In the rows, zero is written as 128.
Here are made-up things, facts about them, and rows of numbers that follow some of those facts. Name the thing behind each unnamed row.

There are 4 kinds of fact about the things: γ, Δ, κ, Φ.
J_101 γ:c Φ:923
J_105 γ:b Φ:630
J_108 γ:a Δ:J_982 Φ:923
J_109 γ:a Δ:J_318 κ:J_31,J_687,J_130,J_121 Φ:923
J_117 γ:b Δ:J_76 Φ:131
J_118 γ:b κ:J_603,J_29 Φ:630
J_121 γ:c κ:J_175,J_83,J_105 Φ:434
J_122 γ:d Δ:J_247 κ:J_64,J_982 Φ:131
J_127 γ:b κ:J_703 Φ:434
J_129 γ:b Δ:J_968 Φ:434
J_13 γ:a κ:J_50 Φ:131
J_130 γ:c Δ:J_22 Φ:434
J_134 γ:b κ:J_576,J_951 Φ:131
J_137 γ:a Φ:434
J_144 γ:d Δ:J_109 κ:J_517,J_118,J_873 Φ:630
J_146 γ:b Δ:J_873 κ:J_532 Φ:434
J_153 γ:b Δ:J_568 κ:J_177 Φ:131
J_174 γ:d Δ:J_393 Φ:131
J_175 γ:b Δ:J_727 κ:J_137 Φ:923
J_177 γ:a Δ:J_9 κ:J_105 Φ:131
J_182 γ:c Δ:J_429 κ:J_118 Φ:630
J_190 γ:a Δ:J_994 κ:J_348 Φ:923
J_197 γ:c Δ:J_862 Φ:434
J_198 γ:c κ:J_105,J_121 Φ:630
J_20 γ:a Δ:J_153 κ:J_231,J_348 Φ:630
J_206 γ:c Δ:J_236 κ:J_449 Φ:630
J_209 γ:a κ:J_231,J_856,J_365 Φ:131
J_21 γ:a Δ:J_589 κ:J_351,J_587,J_532 Φ:131
J_210 γ:a Δ:J_52 Φ:923
J_219 γ:b Φ:630
J_22 γ:a Δ:J_387 Φ:131
J_223 γ:b κ:J_962,J_442 Φ:434
J_231 γ:a Δ:J_403 κ:J_121 Φ:131
J_236 γ:a Φ:131
J_24 γ:a κ:J_995,J_32,J_792,J_600 Φ:131
J_247 γ:b Φ:923
J_256 γ:d Δ:J_452 Φ:923
J_272 γ:d Δ:J_51 Φ:434
J_278 γ:a Φ:434
J_282 γ:d κ:J_198 Φ:434
J_29 γ:d Δ:J_303 Φ:923
J_298 γ:b κ:J_108 Φ:131
J_303 γ:a κ:J_282,J_177 Φ:131
J_31 γ:a κ:J_933,J_700 Φ:131
J_316 γ:b κ:J_962,J_792,J_933,J_849 Φ:434
J_318 γ:d Δ:J_342 κ:J_951,J_50 Φ:434
J_32 γ:c κ:J_351,J_64 Φ:131
J_334 γ:d Δ:J_995 κ:J_999 Φ:434
J_342 γ:b Δ:J_359 Φ:923
J_346 γ:b Δ:J_703 κ:J_596,J_577 Φ:434
J_348 γ:d Φ:434
J_349 γ:a Δ:J_219 κ:J_802 Φ:131
J_351 γ:a κ:J_603 Φ:434
J_359 γ:a Δ:J_385 Φ:131
J_360 γ:a Δ:J_146 Φ:630
J_365 γ:b Δ:J_298 κ:J_137 Φ:923
J_376 γ:a κ:J_454,J_792 Φ:131
J_381 γ:b Δ:J_223 κ:J_514 Φ:131
J_385 γ:a Δ:J_365 κ:J_346,J_316,J_20 Φ:434
J_387 γ:c Δ:J_20 Φ:630
J_389 γ:a Δ:J_272 Φ:434
J_393 γ:a Δ:J_750 κ:J_514,J_129 Φ:923
J_403 γ:d Φ:131
J_412 γ:a Δ:J_625 Φ:923
J_429 γ:d Δ:J_839 κ:J_32,J_121 Φ:131
J_442 γ:d κ:J_576,J_177,J_360 Φ:131
J_445 γ:b Δ:J_856 κ:J_596 Φ:630
J_449 γ:a κ:J_759,J_723 Φ:434
J_45 γ:a κ:J_210,J_121,J_385,J_144 Φ:131
J_452 γ:a Δ:J_797 κ:J_596,J_349 Φ:923
J_454 γ:a Φ:131
J_469 γ:c Δ:J_754 Φ:131
J_479 γ:a Δ:J_535 κ:J_596,J_153 Φ:434
J_483 γ:c Δ:J_129 κ:J_759,J_910,J_83 Φ:923
J_50 γ:a κ:J_359,J_429 Φ:131
J_51 γ:b Δ:J_967 Φ:131
J_510 γ:a Δ:J_137 κ:J_153,J_774 Φ:131
J_514 γ:a Φ:630
J_517 γ:a Δ:J_127 Φ:630
J_52 γ:a Δ:J_947 κ:J_105 Φ:131
J_532 γ:d Φ:131
J_533 γ:b Δ:J_389 κ:J_32 Φ:131
J_535 γ:b κ:J_108,J_144 Φ:131
J_566 γ:a κ:J_792 Φ:630
J_568 γ:c Φ:630
J_576 γ:a κ:J_910 Φ:434
J_577 γ:a Δ:J_951 κ:J_146 Φ:630
J_580 γ:a Δ:J_517 κ:J_298,J_962 Φ:131
J_587 γ:a κ:J_351 Φ:131
J_589 γ:a Δ:J_50 κ:J_962,J_634 Φ:630
J_596 γ:d κ:J_32,J_190,J_750 Φ:434
J_600 γ:b Δ:J_984 Φ:630
J_603 γ:b Φ:923
J_618 γ:a κ:J_532,J_848 Φ:131
J_624 γ:a κ:J_32,J_671 Φ:131
J_625 γ:a Δ:J_641 Φ:923
J_630 γ:c κ:J_86,J_974 Φ:131
J_634 γ:a Δ:J_469 κ:J_21,J_700 Φ:131
J_64 γ:a κ:J_873 Φ:434
J_641 γ:a Δ:J_962 κ:J_774,J_568 Φ:434
J_671 γ:a κ:J_365,J_792 Φ:923
J_687 γ:a Δ:J_81 κ:J_198 Φ:131
J_700 γ:a Φ:923
J_703 γ:a Δ:J_130 κ:J_52,J_117 Φ:131
J_707 γ:b Δ:J_282 κ:J_31 Φ:434
J_719 γ:b κ:J_910,J_723,J_29 Φ:131
J_723 γ:c Δ:J_108 Φ:131
J_727 γ:a Δ:J_972 κ:J_108 Φ:630
J_732 γ:b κ:J_109,J_334,J_999 Φ:131
J_743 γ:a Δ:J_122 κ:J_298,J_153 Φ:434
J_750 γ:b κ:J_792 Φ:630
J_754 γ:a Δ:J_190 Φ:131
J_755 γ:d Δ:J_64 Φ:923
J_759 γ:b κ:J_137 Φ:434
J_76 γ:c κ:J_79 Φ:131
J_774 γ:a Φ:131
J_79 γ:b Δ:J_510 κ:J_723 Φ:131
J_792 γ:b κ:J_910,J_83,J_105,J_121 Φ:434
J_793 γ:a Δ:J_174 κ:J_21,J_861,J_349 Φ:131
J_797 γ:b Δ:J_412 Φ:131
J_802 γ:d Φ:923
J_804 γ:b κ:J_951,J_190 Φ:131
J_81 γ:a Δ:J_29 κ:J_334,J_873 Φ:131
J_82 γ:c κ:J_108,J_566,J_848,J_376 Φ:131
J_83 γ:a Δ:J_634 κ:J_105 Φ:131
J_839 γ:c κ:J_64 Φ:434
J_848 γ:a Φ:434
J_849 γ:c Δ:J_882 κ:J_589,J_750,J_117 Φ:434
J_850 γ:b κ:J_29 Φ:434
J_856 γ:b Δ:J_580 κ:J_334,J_348 Φ:630
J_86 γ:c κ:J_671 Φ:923
J_861 γ:d Δ:J_802 Φ:434
J_862 γ:a κ:J_146 Φ:131
J_873 γ:a κ:J_759,J_723 Φ:131
J_882 γ:b Δ:J_483 κ:J_862,J_532 Φ:434
J_9 γ:a Δ:J_381 Φ:630
J_910 γ:a Δ:J_278 Φ:923
J_933 γ:a κ:J_603 Φ:434
J_947 γ:a Δ:J_445 Φ:131
J_951 γ:a κ:J_995,J_376 Φ:630
J_962 γ:a Δ:J_197 Φ:131
J_967 γ:d Δ:J_334 κ:J_589,J_700 Φ:434
J_968 γ:b Δ:J_101 κ:J_596,J_999 Φ:131
J_972 γ:c Δ:J_577 κ:J_634,J_105,J_999 Φ:434
J_974 γ:b κ:J_995,J_600 Φ:131
J_982 γ:b Δ:J_177 Φ:131
J_984 γ:b Δ:J_182 κ:J_177 Φ:630
J_994 γ:b Δ:J_861 κ:J_351,J_21,J_532 Φ:434
J_995 γ:b κ:J_802,J_882 Φ:131
J_999 γ:d κ:J_910 Φ:131

Named rows:
J_134: [ 76 154 173 123  98 110  90 136 189 149 126 147 103 123 184 117 131 147
 164 106 142  91 155 104 130 122  85 140 106 195 117]
J_452: [ 72 140 158 133 117 120 108 110 115 177  82 159  92 155 167 133 149 142
 148 109 128  94 173 112 144 127 137 133  79 169 116]
J_349: [ 83 159 149 138 104 105 106 129 111 161 100 159  75 162 165 141 155 137
 168 120 122  82 172 103 132 152 138 124  80 183 121]
J_802: [ 45 173 136 133  95  92 103 115 147 160  79 142  80 177 150 125 124 144
 169 120 136  79 122 104 140 131 129 141 104 157 144]
J_861: [ 74 185 141 151  77  79  96 118 136 160  77 145  89 175 159 118 136 134
 181 120 146  86 125 112 138 139 157 138 109 175 143]
J_995: [ 70 167 171 127  93 101  92 140 188 145 118 146  92 132 184 127 130 154
 164 100 141  79 149  97 124 132  93 135 103 193 125]
J_393: [ 70 138 144 139 115 118 108 117 118 164  94 150  85 162 162 126 154 143
 146 116 121 102 172 120 145 130 134 137  87 175 114]
J_454: [ 74 174 141 140 104 113 116 143 113 157 105 155  59 174 159 143 146 143
 169 116 122  73 163  96 125 151 138 126  80 182 128]
J_403: [ 68 174 134 129  97 102 101 132 144 160 113 149  91 165 150 111 126 138
 189 142 134  92 134 111 144 128 118 144 100 168 139]
J_449: [ 80 170 130 153 109 140 127 146 116 160 130 152  78 162 158 107 146 139
 154 132 123 115 167 125 136 115 161 156  98 196 118]
J_687: [ 85 159 145 142 105 106 106 133 112 163 109 160  77 163 163 134 156 140
 165 122 120  91 172 110 134 145 140 131  79 183 121]
J_20: [ 74 151 139 148 106 113 108 117 120 158  88 142  73 157 168 126 159 140
 150 113 127 101 166 121 139 135 159 136  90 179 120]
J_618: [ 82 149 151 129 111 126 108 129 114 163 107 156  78 152 165 129 146 124
 168 127 126  83 177 101 137 139 125 129  86 186 115]
J_22: [ 88 157 141 143 105 102 105 134 114 158 110 157  73 164 159 133 159 141
 166 122 118  93 173 117 134 147 139 129  81 187 119]
J_707: [ 82 156 172 136  90 109  90 125 186 154 108 144 112 117 196 108 137 148
 160  98 150 106 151 118 133 119 114 145 116 202 118]
J_182: [ 67 169 132 131  88  89  97  94 170 160 109 129 117 148 167  78 136 163
 185 151 148 133 126 126 152  73 130 162 119 168 142]
J_727: [ 81 137 144 142 111 127 104 112 118 165  90 140  86 147 172 118 157 133
 151 117 130 108 173 122 148 125 148 138  93 177 116]
J_13: [ 82 147 153 126 110 128 108 127 113 163 107 156  83 149 166 128 144 123
 169 131 129  86 179  98 136 138 123 130  88 186 113]
J_849: [ 77 184 134 134  72  79  96  97 160 161  92 136 107 156 177  91 128 157
 205 141 154 114 117 115 143  98 130 141 114 175 150]

Rows to name:
No name comes twice in this set of rows, the named rows included.
[ 72 170 136 126  98 103  98 128 143 160 109 149  88 163 152 112 125 134
 190 141 135  91 133 109 147 129 115 139  99 167 138] : J_442
[ 61 156 136 146 108 103 111 125 118 161  85 148  66 176 160 141 157 154
 146 105 117  89 162 118 136 144 146 130  81 171 125] : J_108
[ 88 151 145 141 112 115 106 133 114 164 128 162  91 155 160 120 156 139
 162 134 119 108 182 121 141 129 137 144  85 189 112] : J_81
[ 81 175 177 131 100  96  92 143 181 164 122 161 104 133 184 130 136 170
 161  86 140  90 147 107 127 120 108 142  86 183 127] : J_797
[ 97 160 151 154 107  98  96 139 111 155 109 152  77 185 148 128 160 130
 153 116 120  87 178 110 137 139 142 136  84 190 114] : J_754
[ 68 186 135 121  84  84 101 114 162 156 116 141  99 164 163  95 120 158
 209 154 144 101 125 101 140  95 104 143 109 170 150] : J_32
[ 76 166 137 140 114 125 119 149 116 158 134 158  75 165 151 122 147 142
 161 133 117  98 173 111 134 129 137 146  87 188 118] : J_873
[ 59 163 135 124  91  78  93  91 169 160 104 136 116 159 163  88 130 168
 183 147 142 121 128 122 151  80 108 155 115 163 142] : J_483
[ 69 202 123 138  84  68 104 127 164 154 141 148 101 175 151  93 132 181
 197 153 132 120 123 121 137  86 127 162 105 172 150] : J_723
[ 91 157 180 146  88  96  78 126 184 147 102 138 113 135 184 107 141 140
 151  90 151  99 155 115 132 118 117 143 121 206 112] : J_994
[ 72 196 129 141  69  65 100 104 160 154  92 135  93 169 171  96 133 165
 205 137 150 109 112 119 136 104 139 142 115 177 155] : J_130
[ 87 149 153 134 106 111 103 122 113 165 102 161  85 154 167 133 154 129
 168 125 124  91 181 106 136 146 133 130  82 186 115] : J_793
[ 61 169 163 144  88  92  93 126 191 147  94 132  87 135 192 129 143 169
 149  79 144  87 137 110 126 130 128 140 103 183 129] : J_600
[ 49 175 128 120  90  87 104 102 168 156  96 130  95 169 160  97 119 165
 187 139 144 103 117 110 145  87 104 145 111 160 150] : J_101
[ 74 162 161 128  96 111  91 147 189 147 123 140  91 135 184 125 131 154
 164  99 137  86 147 103 131 130  81 134 100 192 123] : J_298

The same things again, as new rows of numbers:
Some rows with their names:
J_412: [156 178  86 123 146 160 189 133 125 124 146 151 184  93 158 160 132 139
 133 122 135 109 120 134 105  98 172 118 101 124  73 152 133 172 104  83
  75  91  96]
J_797: [ 75 127 126 102 131 120  89 112 113 100 152 193 118 178 141 107 131  91
 110 171 170 101 117 170 123 154 125 118 167 140 141 136 145 109 151 164
 113  95 106]
J_429: [ 95  76 155 125 153 124  78 117 145  88 115 137  88 144  63 118 116  89
  90 146  98 110 110 118 170 158  66 147 135 135 176  94 147  79 145 160
 168 160 179]
J_121: [162  74 130 145 177 105  69  97 156  78 120 104  88  87  61 115 114  83
  60 134  70  93 169 113 174  88  85  94  81 125 156  97 125  68 150 153
 165 119 200]
J_198: [158  77 134 135 181  92  70 105 158  88 119 108  92  88  54 124 112  82
  58 126  72  94 167 111 180  88  94  97  86 125 166  88 137  76 141 161
 168 124 199]
J_687: [164 162 114 150 130 147 169 128 123 162 181  80 168 116 125 156 134 138
 137  94 101 135 148 121 112  90 156  95  92 139 113 110 139 159 105  76
 106  90 113]
J_596: [ 96  81 161 137 147  99  71 127 147  95  79 103  76 142  99 115 112 138
 139 152 129 146 118 109 135 163  69 163 181 131 177 153 131  75 155 155
 168 176 183]
J_755: [ 68  93 135  93 185 117  93 124 160  62 111 190 117 152  88 142 116  89
  75 181 147 101  85 147 133 146  70 155 183 128 173 173 150  86 125 139
 145 140 126]
J_999: [ 84  79 158 138 155 120  88 117 134  81 101 147  82 144  73 143 115 110
 110 155 104 103  95 111 175 167  63 146 161 137 171 122 138  80 153 160
 153 167 163]
J_303: [172 123 116 146 107 147 174 133 108 174 159  83 163  99 139 140 134 147
 151 107 111 119 130 112 109  96 147 113  88 129  87  98 141 161 120  84
 107  98 133]
J_52: [177 107  98 158 120 143 159  99 103 147 186 104 168  97  82 142 116 101
  93  95  74 109 162 129 146  86 173  84  86 136  73  79 130 132 144  87
 130  80 109]
J_316: [ 92 131 159 172  91 130  77 106 118 132 120 141  82 170 141 103 127 139
 156 143 134 161 152 124 155 177  93 110 166 154 153 104 119  92 154 181
 130 125 128]
J_130: [121 101 117  81 185  92  98 126 156  66  72 150  89 125 123 122 116 100
  85 163 135  93 123 113 112 106 104 141 151  96 156 189 125  83 121 145
 131 144 159]
J_153: [ 84  97 144 141 104 118  74 129 110 152 161 152 116 179  99 105 134 110
 125 158 112 114 141 160 127 156 100 133 132 152 160  89 151 105 153 158
 152 112 143]
J_510: [165 152 113 145  97 155 184 138 117 159 153  90 165  95 144 138 129 156
 151  86 101 148 129 121 124 115 163 123  99 130  92  97 120 178 113  82
 119 131 102]
J_743: [177 169 132 153 100 123 166 129 133 154 162  76 138 115 148 144 126 153
 151  88 131 193 153 120 100  92 179  99  96 128 109 140  95 142 119  85
 114 116 107]
J_144: [ 85 100 155 118 175  94  74 130 163  90  90 116  82 144  88 123 115 113
 112 142 134 127 114 109 145 141  65 153 178 133 176 148 137  87 136 166
 171 168 172]
J_974: [ 82 107 156 149  89 134  87 126 109 146 150 158 107 181 120 102 131 128
 145 143 138 135 129 154 144 178  86 139 162 152 165  95 149 106 145 170
 132 135 127]
J_389: [166 179  92 108 151 118 175 115 114 126 120 128 157  97 170 123 141 144
 146 112 146 117 147 117  98  93 189 102 121 106  55 168 100 167 132  92
  98  91  99]

Name these rows:
No name comes twice in this set of rows, the named rows included.
[ 74 116 121 113 127 124  93 144 132 112 142 196 149 176 136 107 119  96
 104 176 176 103 114 186 112 159 131 143 161 137 159 131 144 117 143 153
 121 117 109] : J_603
[ 96  87 156 124 166 101  67 122 155  89  80 118  80 136 101 113 116 114
 122 156 145 125 123 114 138 150  65 159 179 121 169 149 137  73 152 163
 171 163 184] : J_318
[ 76 102 132 125  88 156  86 128 105 150  98 178 131 152 132  98 143 138
 145 128 115 119 136 148 179 194  92 170 178 133 146  78 136 151 143 182
 163 163 108] : J_535
[171 179  81 109 143 134 176 116 124 120 126 126 151  95 172 126 134 141
 133 109 163 132 140 119 101  88 183  99 113 106  64 170 101 166 125  96
  95  93  97] : J_848
[ 82 141 153 144 111 107  70 131 123 142 136 119  90 181 131 101 138 137
 155 142 146 155 155 146 117 165 125 133 175 152 168 127 135  97 147 160
 152 121 122] : J_346
[172 125 117 125  98 134 180 150 106 178 129  83 170 102 148 132 151 165
 158  98 116 125 117 120 100 107 168 151  95 125  85 112 143 175 122  73
 130 129 116] : J_862
[175 168 117 152 113 151 159 126 131 165 127  75 143  83 165 123 141 167
 162  91 125 175 155 110 112 100 168 118 102 131  85 119 111 170 119  98
 126 110 110] : J_385
[ 95  96 128 109  85 107  96 112 134 111 114 197  86 176 139 102 117  92
  90 143 180 152 124 156 155 173 176 109 148 119 131 120  99 105 167 186
 148 166 109] : J_219
[161 142 109 162 118 173 173 140 137 161 163  95 178  76 126 149 122 149
 141 101  92 124 143 126 132 107 145 119  91 143 103  86 134 171 104  81
 117 104 107] : J_109
[ 73 113 153 167  99 163  93 128 130 141 136 170 128 166 125 107 119 135
 150 156 135 126 134 148 157 188  72 143 156 156 171  91 140 116 132 167
 121 128 115] : J_365
[ 87  73 138  91 167 112 108 128 153  70  85 194 101 148  92 122 112  92
  79 186 169  95  71 138 133 155  69 161 162 112 166 171 144  84 150 144
 146 168 153] : J_802
[120  99 149 115 173 102 100 140 166  89  92  80  85 123  90 143 111 116
  99 115 108 125 128 113 136 104  81 139 117 128 179 175 131  83  92 150
 156 172 185] : J_206
[151 188  72 137 160 185 183 112 149 116 167 133 184  79 170 149 123 123
 126 110 154 113 144 126 127  93 133 105 106 131 101 139 136 179  74  97
  70  75  95] : J_910
[158 175  90 132 138 152 183 131 132 115 167 152 180 115 146 170 123 123
 119 110 127 123 127 144 105  97 182 105 105 119  86 153 117 171  97  80
  72 100  95] : J_210
[172 185  67 104 156 163 157 113 130 136 111 107 164  68 176 112 150 135
 137 122 186 122 144 108 103  92 178 104 100 105  65 156 124 174 107 112
 100  77 120] : J_278

